Below are the code and all the weights of a small trained network. Each question names an input and a target symbol and asks about switching units off, where a switched-off unit gives its printed mean instead of its output.

import numpy as np


def w(rows, s, z=0):
    codes = np.array(rows[::2]) - 128.0
    scale = np.full(codes.shape[1], s)
    scale[-1] = z or s
    return codes * scale


def f(y):
    return y / 2 * (1 + np.tanh(0.7978845608 * (y + 0.044715 * y**3)))


def softmax(a):
    e = np.exp(a - a.max(-1, keepdims=True))
    return e / e.sum(-1, keepdims=True)


def log_softmax(a):
    a = a - a.max(-1, keepdims=True)
    return a - np.log(np.exp(a).sum(-1, keepdims=True))


def net(x, mask):
    ids = ['αδεζθλμξπσφψω'.index(c) for c in x.split()]
    T = len(ids)
    res = E[ids] + P[:T]
    u = 0
    for l in range(2):
        r = res
        for j in range(2):
            rows = slice(2 * j, 2 * j + 2)
            q, k, v = (r @ M[l][rows].T for M in (Q, K, V))
            z = softmax(np.where(np.tri(T) > 0, q @ k.T / 2**0.5, -1e9)) @ v
            o = O[l][rows]
            res = res + np.where(mask[u + j], z, o[:, -1]) @ o[:, :-1]
        u += 2
        y = f(res @ A[l][:, :-1].T + A[l][:, -1])
        res = res + np.where(mask[u : u + 4], y, B[l][:, -1]) @ B[l][:, :-1]
        u += 4
    return log_softmax(res[-1] @ U[:, :-1].T + U[:, -1])


Q, K, V, O, A, B = {}, {}, {}, {}, {}, {}
E = w([
[230,175,186],'α',
[171,219,121],'δ',
[165,117,250],'ε',
[148,153,110],'ζ',
[147,98,198],'θ',
[166,75,129],'λ',
[160,149,125],'μ',
[87,97,127],'ξ',
[96,117,143],'π',
[117,91,130],'σ',
[55,131,135],'φ',
[125,174,75],'ψ',
[88,125,133],'ω',
],0.012)
P = w([
[225,45,4],'0',
[135,168,150],'1',
[138,153,151],'2',
[145,133,158],'3',
[130,147,178],'4',
[148,146,176],'5',
[130,151,189],'6',
[137,146,188],'7',
],0.0034)
Q[0] = w([
[224,95,79],'0.h1',
[46,100,138],'0.h1',
[41,132,137],'0.h2',
[4,120,225],'0.h2',
],0.026)
K[0] = w([
[32,156,165],'0.h1',
[160,43,121],'0.h1',
[33,144,126],'0.h2',
[5,93,101],'0.h2',
],0.022)
V[0] = w([
[119,88,167],'0.h1',
[254,37,24],'0.h1',
[83,116,71],'0.h2',
[197,153,154],'0.h2',
],0.0055)
O[0] = w([
[169,97,71,101],'0.h1',
[254,73,162,253],'0.h1',
[234,27,74,24],'0.h2',
[3,202,162,245],'0.h2',
],0.0042,0.0012)
A[0] = w([
[11,45,69,27],'0.n1',
[183,66,127,2],'0.n2',
[72,73,151,123],'0.n3',
[71,140,182,135],'0.n4',
],0.011,0.0062)
B[0] = w([
[204,250,60,32],'0.n1',
[187,138,184,7],'0.n2',
[157,92,121,150],'0.n3',
[146,89,136,255],'0.n4',
],0.02,0.00094)
Q[1] = w([
[142,196,170],'1.h1',
[69,84,71],'1.h1',
[196,91,123],'1.h2',
[112,3,57],'1.h2',
],0.04)
K[1] = w([
[103,198,228],'1.h1',
[43,50,20],'1.h1',
[210,77,163],'1.h2',
[251,90,15],'1.h2',
],0.029)
V[1] = w([
[34,102,160],'1.h1',
[248,167,104],'1.h1',
[34,184,51],'1.h2',
[101,51,50],'1.h2',
],0.011)
O[1] = w([
[196,108,104,114],'1.h1',
[37,146,170,154],'1.h1',
[46,87,23,2],'1.h2',
[1,92,160,39],'1.h2',
],0.0098,0.003)
A[1] = w([
[152,213,28,89],'1.n1',
[64,66,8,2],'1.n2',
[184,57,65,116],'1.n3',
[104,52,71,158],'1.n4',
],0.013,0.0076)
B[1] = w([
[63,135,194,228],'1.n1',
[154,10,77,232],'1.n2',
[173,88,61,211],'1.n3',
[131,254,143,255],'1.n4',
],0.02,0.0041)
U = w([
[98,2,205,151],'α',
[138,129,119,101],'δ',
[167,117,182,1],'ε',
[169,92,123,64],'ζ',
[156,221,126,119],'θ',
[132,170,101,134],'λ',
[67,166,139,149],'μ',
[83,86,83,208],'ξ',
[131,109,134,90],'π',
[148,189,70,72],'σ',
[110,172,95,171],'φ',
[93,138,104,222],'ψ',
[126,157,119,166],'ω',
],0.0094,0.0055)

Each question gives the input, a string of symbols that net reads in full, and the target symbol t.
The units are the heads (2 rows each of Q, K, V and O) and the neurons (one row each of A and B). Each row of codes is followed by its name. A weight is (code - 128) times the scale printed after its matrix; where a second scale follows, it is the last column's (O, A, B and U).
mask holds one flag per unit, layer by layer, with each layer's heads first. A switched-off unit (its flag False) gives its mean, the last column of its rows in O or B, instead of its output. The means were averaged over made-up inputs and are rounded, as every weight is.
A unit's drop is (log p(t) with every unit on - log p(t) with that unit switched off) / (log p(t) with every unit on - log p(t) with every unit switched off).
The circuit of an input: a set's keep is (log p(t) with only the set's units on - log p(t) with every unit switched off) / (log p(t) with every unit on - log p(t) with every unit switched off). Starting from all 12 units, units are removed one at a time, each time the one whose removal leaves the highest keep (on an exact tie, the one counted first), for as long as the keep stays at least 0.8.
circuit, biggest first: the units of the circuit, biggest drop first
k most important neurons: the k neurons with the biggest drops, biggest first
k most important neurons of layer l: the k neurons of layer l with the biggest drops, biggest first
which heads matter: for each layer, one digit per head in row order, 1 if its drop is at least 0.15 and else 0, layers parted by /
drop when u is switched off: that unit's drop, to one decimal
input α δ ω, target ζ: most important neuron -> 1.n3
input φ λ σ δ θ ω, target ξ: circuit, biggest first -> 1.n2, 0.n1, 1.h2
input ξ σ ε α ε σ, target μ: circuit, biggest first -> 1.h2, 0.n1, 1.n4
input α δ α ψ θ δ π, target ζ: 3 most important neurons -> 1.n3, 1.n4, 0.n1
input α α φ π, target ζ: which heads matter -> 00 / 11
input δ σ σ ζ ψ σ λ, target σ: which heads matter -> 00 / 11
input σ σ ξ ψ α ψ θ λ, target α: circuit, biggest first -> 1.h2, 1.n4
input δ α ξ, target σ: circuit, biggest first -> 1.n4, 1.h2, 1.n3, 1.h1
input ξ ψ μ μ ω δ π, target μ: circuit, biggest first -> 1.h2, 1.n2, 1.n3, 0.h2
input ω α ψ ω σ δ, target μ: which heads matter -> 00 / 01
input σ σ α α λ, target α: circuit, biggest first -> 1.n4, 1.h2
input φ σ ψ σ, target ξ: circuit, biggest first -> 1.n2, 0.n1, 1.h2, 1.n4
input λ σ ξ ψ α α σ, target ε: circuit, biggest first -> 0.n2, 1.h2, 0.h1
input ξ σ σ ξ ζ α ε, target ε: most important neuron -> 1.n4
input α σ σ φ, target ζ: 3 most important neurons -> 1.n3, 1.n4, 0.n1
input α σ φ α ε σ ξ σ, target ζ: which heads matter -> 10 / 11
input σ ψ σ α α δ, target μ: which heads matter -> 01 / 01
input δ α ξ σ φ π ω, target σ: 3 most important neurons of layer 1 -> 1.n4, 1.n3, 1.n1
input ξ α σ, target μ: circuit, biggest first -> 1.h2, 0.h2, 1.n4
input σ α ξ σ δ ψ, target ξ: 3 most important neurons -> 1.n2, 0.n1, 1.n3
input σ α σ, target α: 2 most important neurons of layer 0 -> 0.n2, 0.n1
input φ ξ ξ σ σ, target ξ: most important neuron of layer 1 -> 1.n2
input ψ α σ π σ ε, target ε: 2 most important neurons -> 1.n4, 0.n4
input α φ ψ μ σ δ μ λ, target ζ: 2 most important neurons of layer 0 -> 0.n1, 0.n4
input α μ α α σ λ ψ, target ξ: drop when 1.n2 is switched off -> 1.3
